Below is a small trained network, with its code and all its weights. Each question gives an input and a target symbol and asks what happens when units are switched off, that is, made to give their printed mean instead of their output.

import numpy as np


def w(rows, s, z=0):
    codes = np.array(rows[::2]) - 128.0
    scale = np.full(codes.shape[1], s)
    scale[-1] = z or s
    return codes * scale


def f(y):
    return y / 2 * (1 + np.tanh(0.7978845608 * (y + 0.044715 * y**3)))


def softmax(a):
    e = np.exp(a - a.max(-1, keepdims=True))
    return e / e.sum(-1, keepdims=True)


def log_softmax(a):
    a = a - a.max(-1, keepdims=True)
    return a - np.log(np.exp(a).sum(-1, keepdims=True))


def net(x, mask):
    ids = ['εηθλστ'.index(c) for c in x.split()]
    T = len(ids)
    res = E[ids] + P[:T]
    r = res
    for j in range(2):
        rows = slice(2 * j, 2 * j + 2)
        q, k, v = (r @ M[0][rows].T for M in (Q, K, V))
        z = softmax(np.where(np.tri(T) > 0, q @ k.T / 2**0.5, -1e9)) @ v
        o = O[0][rows]
        res = res + np.where(mask[j], z, o[:, -1]) @ o[:, :-1]
    y = f(res @ A[0][:, :-1].T + A[0][:, -1])
    res = res + np.where(mask[2:14], y, B[0][:, -1]) @ B[0][:, :-1]
    return log_softmax(res[-1] @ U[:, :-1].T + U[:, -1])


Q, K, V, O, A, B = {}, {}, {}, {}, {}, {}
E = w([
[172,137,158,145],'ε',
[79,84,120,149],'η',
[62,160,8,67],'θ',
[115,124,144,178],'λ',
[136,53,135,62],'σ',
[190,98,156,79],'τ',
],0.014)
P = w([
[87,155,126,134],'0',
[222,49,103,194],'1',
[174,87,78,166],'2',
[167,45,35,136],'3',
[1,218,161,20],'4',
[110,116,166,123],'5',
[124,105,220,143],'6',
[184,49,133,142],'7',
[134,117,126,85],'8',
],0.0082)
Q[0] = w([
[115,105,181,83],'head 1',
[129,153,87,184],'head 1',
[206,60,3,181],'head 2',
[178,51,161,209],'head 2',
],0.011)
K[0] = w([
[117,129,21,114],'head 1',
[141,108,203,144],'head 1',
[34,248,176,61],'head 2',
[86,202,3,53],'head 2',
],0.012)
V[0] = w([
[144,151,126,55],'head 1',
[144,87,172,173],'head 1',
[171,213,180,185],'head 2',
[248,136,174,47],'head 2',
],0.012)
O[0] = w([
[140,64,101,144,69],'head 1',
[126,151,219,117,160],'head 1',
[45,55,209,154,45],'head 2',
[159,67,108,247,1],'head 2',
],0.012,0.0057)
A[0] = w([
[136,153,64,124,68],'neuron 1',
[137,167,84,140,121],'neuron 2',
[151,90,199,178,195],'neuron 3',
[88,108,247,139,162],'neuron 4',
[100,125,127,91,181],'neuron 5',
[95,117,78,132,153],'neuron 6',
[85,68,184,179,2],'neuron 7',
[182,111,117,165,174],'neuron 8',
[116,135,140,77,175],'neuron 9',
[129,111,127,136,120],'neuron 10',
[119,151,157,52,192],'neuron 11',
[149,45,179,175,196],'neuron 12',
],0.012,0.0038)
B[0] = w([
[141,81,141,101,157],'neuron 1',
[141,101,133,100,153],'neuron 2',
[2,97,99,111,150],'neuron 3',
[178,28,149,105,189],'neuron 4',
[166,134,159,148,174],'neuron 5',
[143,147,146,99,135],'neuron 6',
[111,191,91,51,138],'neuron 7',
[160,107,79,175,141],'neuron 8',
[132,136,147,152,199],'neuron 9',
[121,136,118,127,122],'neuron 10',
[121,148,153,197,252],'neuron 11',
[23,152,86,142,148],'neuron 12',
],0.0098,0.013)
U = w([
[80,99,109,26,133],'ε',
[102,253,136,143,193],'η',
[115,155,102,36,4],'θ',
[142,48,213,176,169],'λ',
[185,106,62,166,179],'σ',
[96,132,87,220,51],'τ',
],0.0051,0.0032)

Each question gives the input, a string of symbols that net reads in full, and the target symbol t.
The units are the heads (2 rows each of Q, K, V and O) and the neurons (one row each of A and B). Each row of codes is followed by its name. A weight is (code - 128) times the scale printed after its matrix; where a second scale follows, it is the last column's (O, A, B and U).
mask holds one flag per unit, heads first, then neurons. A switched-off unit (its flag False) gives its mean, the last column of its rows in O or B, instead of its output. The means were averaged over made-up inputs and are rounded, as every weight is.
A unit's drop is (log p(t) with every unit on - log p(t) with that unit switched off) / (log p(t) with every unit on - log p(t) with every unit switched off).
The circuit of an input: a set's keep is (log p(t) with only the set's units on - log p(t) with every unit switched off) / (log p(t) with every unit on - log p(t) with every unit switched off). Starting from the 12 units with the biggest drops (on a tie, the unit counted first), units are removed one at a time, each time the one whose removal leaves the highest keep (on an exact tie, the one counted first), for as long as the keep stays at least 0.8.
circuit, biggest first: the units of the circuit, biggest drop first
most important unit: the unit with the biggest drop
top k neurons: the k neurons with the biggest drops, biggest first
heads that matter: for each layer, one digit per head in row order, 1 if its drop is at least 0.15 and else 0, layers parted by /
drop when u is switched off: that unit's drop, to one decimal
input η λ λ η, target η: heads that matter : 11
input σ η λ, target σ: circuit, biggest first : [head 2; neuron 8]
input λ ε σ ε λ, target ε: heads that matter : 01
input η λ σ ε, target η: circuit, biggest first : [head 2; neuron 4; neuron 11]
input η η λ θ, target η: top 4 neurons : [neuron 11; neuron 4; neuron 9; neuron 5]
input λ ε ε ε ε, target ε: top 4 neurons : [neuron 7; neuron 3; neuron 11; neuron 4]
input λ σ θ τ τ τ ε, target σ: circuit, biggest first : [head 1; head 2]
input λ λ η σ ε, target λ: heads that matter : 01
input λ λ σ σ λ τ, target σ: heads that matter : 01
input λ λ ε, target λ: heads that matter : 11
input λ η η λ σ, target η: heads that matter : 01
input λ λ λ, target λ: circuit, biggest first : [head 2; neuron 4; head 1]
input σ θ τ θ, target σ: circuit, biggest first : [head 2]
input τ τ τ λ, target τ: top 3 neurons : [neuron 12; neuron 8; neuron 3]
input θ λ λ ε, target η: heads that matter : 11
input η λ λ λ τ τ η η, target τ: heads that matter : 01
input λ η λ τ τ λ λ τ, target τ: circuit, biggest first : [head 2; neuron 12; neuron 3]
input σ λ θ λ τ η τ, target σ: most important unit : head 1
input σ η λ ε, target σ: circuit, biggest first : [head 2; neuron 8]
input τ σ τ σ η λ σ, target σ: top 2 neurons : [neuron 8; neuron 11]
input η σ η η η, target σ: circuit, biggest first : [head 2]
input θ η λ, target η: heads that matter : 11
input η λ λ θ, target η: drop when neuron 11 is switched off : 0.4
input η λ τ η, target η: drop when neuron 4 is switched off : 0.3
input λ λ λ τ, target λ: drop when head 2 is switched off : 1.1
